Here is a tiny trained network, its code and every weight. The questions are about switching its units off for an input and a class, where a switched-off unit gives its printed mean instead of its output.

import numpy as np


def w(rows, s, z=0):
    codes = np.array(rows[::2]) - 128.0
    scale = np.full(codes.shape[1], s)
    scale[-1] = z or s
    return codes * scale


def f(y):
    return y / 2 * (1 + np.tanh(0.7978845608 * (y + 0.044715 * y**3)))


def log_softmax(a):
    a = a - a.max(-1, keepdims=True)
    return a - np.log(np.exp(a).sum(-1, keepdims=True))


def net(x, mask):
    res = np.array(x, float).reshape(1, 7) / 4 @ E
    y = f(res @ A[0][:, :-1].T + A[0][:, -1])
    res = res + np.where(mask, y, B[0][:, -1]) @ B[0][:, :-1]
    return log_softmax(res[-1] @ U[:, :-1].T + U[:, -1])


A, B = {}, {}
E = w([
[110,59,93,95,178,178,171,53,176,162,136],'x0',
[165,98,175,123,253,111,147,220,160,125,218],'x1',
[103,104,197,113,130,155,107,140,36,75,189],'x2',
[144,194,94,16,93,73,131,75,133,183,210],'x3',
[184,108,184,148,87,125,247,139,61,228,134],'x4',
[79,176,88,107,127,126,106,190,115,127,93],'x5',
[118,155,164,100,167,130,111,199,121,204,167],'x6',
],0.011)
A[0] = w([
[65,224,101,46,66,116,87,58,161,156,75,171],'n1',
[112,160,102,51,117,140,165,145,164,208,166,210],'n2',
[133,80,77,154,96,167,128,102,123,106,36,254],'n3',
[108,165,176,200,52,101,143,164,51,125,135,180],'n4',
[143,168,228,142,90,130,145,122,49,131,78,168],'n5',
[113,154,111,183,184,31,1,146,222,79,120,172],'n6',
[32,197,74,75,114,166,87,146,155,144,147,178],'n7',
[219,99,53,103,101,94,215,108,89,227,151,153],'n8',
[89,5,159,148,161,151,111,114,111,184,139,246],'n9',
[102,72,95,118,147,166,105,160,123,127,153,170],'n10',
[57,95,95,180,123,190,205,113,179,129,32,144],'n11',
],0.0087,0.0037)
B[0] = w([
[119,176,77,117,98,120,155,80,107,71,97,245],'n1',
[88,200,162,114,91,112,167,92,122,223,171,195],'n2',
[78,88,113,142,145,127,137,158,155,69,10,223],'n3',
[145,119,177,150,48,129,56,168,100,82,165,207],'n4',
[157,88,156,177,101,102,100,127,116,116,141,198],'n5',
[177,146,118,89,157,139,34,124,176,173,131,252],'n6',
[147,204,59,147,115,171,124,68,68,154,174,208],'n7',
[116,85,155,133,96,69,177,134,158,144,140,219],'n8',
[96,91,131,126,143,157,134,135,162,100,146,198],'n9',
[84,108,133,101,189,180,134,161,100,143,143,164],'n10',
[55,83,89,176,137,165,95,155,200,136,57,214],'n11',
],0.011,0.015)
U = w([
[164,88,195,206,35,124,74,177,35,58,151,254],'0',
[128,161,46,58,58,81,131,99,106,8,59,27],'1',
[2,91,98,227,156,161,113,166,160,115,42,126],'2',
[90,97,187,127,93,31,255,127,188,198,189,79],'3',
[20,230,84,135,62,129,156,94,58,200,162,36],'4',
[54,78,180,75,241,197,131,164,61,88,240,201],'5',
[193,159,102,89,198,139,31,125,175,170,144,89],'6',
],0.0078,0.0027)

Each question gives the input, the list of numbers given to net, and the class t.
The units are the neurons (one row each of A and B). Each row of codes is followed by its name. A weight is (code - 128) times the scale printed after its matrix; where a second scale follows, it is the last column's (A, B and U).
mask holds one flag per neuron, in row order. A switched-off neuron (its flag False) gives its mean, the last column of its row in B, instead of its output. The means were averaged over made-up inputs and are rounded, as every weight is.
A unit's drop is (log p(t) with every unit on - log p(t) with that unit switched off) / (log p(t) with every unit on - log p(t) with every unit switched off).
The circuit of an input: a set's keep is (log p(t) with only the set's units on - log p(t) with every unit switched off) / (log p(t) with every unit on - log p(t) with every unit switched off). Starting from all 11 units, units are removed one at a time, each time the one whose removal leaves the highest keep (on an exact tie, the one counted first), for as long as the keep stays at least 0.8.
units of the circuit, in order: the units of the circuit, biggest drop first
unit that matters most: the unit with the biggest drop
k most important neurons: the k neurons with the biggest drops, biggest first
drop of u: that unit's drop, to one decimal
input [1,-7,0,-3,-4,6,8], class 4: unit that matters most => n7
input [-3,3,-1,6,-2,-4,0], class 4: 3 most important neurons => [n2, n5, n9]
input [-3,-3,-8,1,-7,3,8], class 4: 2 most important neurons => [n7, n1]
input [-2,5,2,-8,-4,-1,6], class 5: 2 most important neurons => [n10, n9]
input [-6,1,0,5,3,1,4], class 3: units of the circuit, in order => [n8, n1]
input [-4,-7,5,-6,-2,7,-1], class 0: 2 most important neurons => [n4, n5]
input [0,-5,-1,7,-4,8,1], class 4: 2 most important neurons => [n7, n2]
input [4,-2,5,2,-3,-6,-3], class 5: units of the circuit, in order => [n11, n1, n9]
input [1,-3,-2,-2,2,3,6], class 4: units of the circuit, in order => [n3, n2]
input [2,4,4,-3,-7,-2,3], class 5: 3 most important neurons => [n10, n9, n11]
input [6,0,2,0,-8,6,6], class 6: 2 most important neurons => [n6, n8]
input [-1,1,3,7,-7,3,-1], class 4: 2 most important neurons => [n7, n1]
input [1,6,-4,6,-4,3,6], class 4: 2 most important neurons => [n2, n7]
input [-4,-7,2,3,3,-3,-5], class 0: unit that matters most => n4
input [7,-8,5,3,3,3,-2], class 1: drop of n3 => 0.5
input [7,6,8,5,5,-1,0], class 3: drop of n8 => 0.2
input [6,-2,-1,6,-8,-2,8], class 4: drop of n7 => 0.0
input [5,-2,-6,-2,-7,0,8], class 6: drop of n6 => 1.1
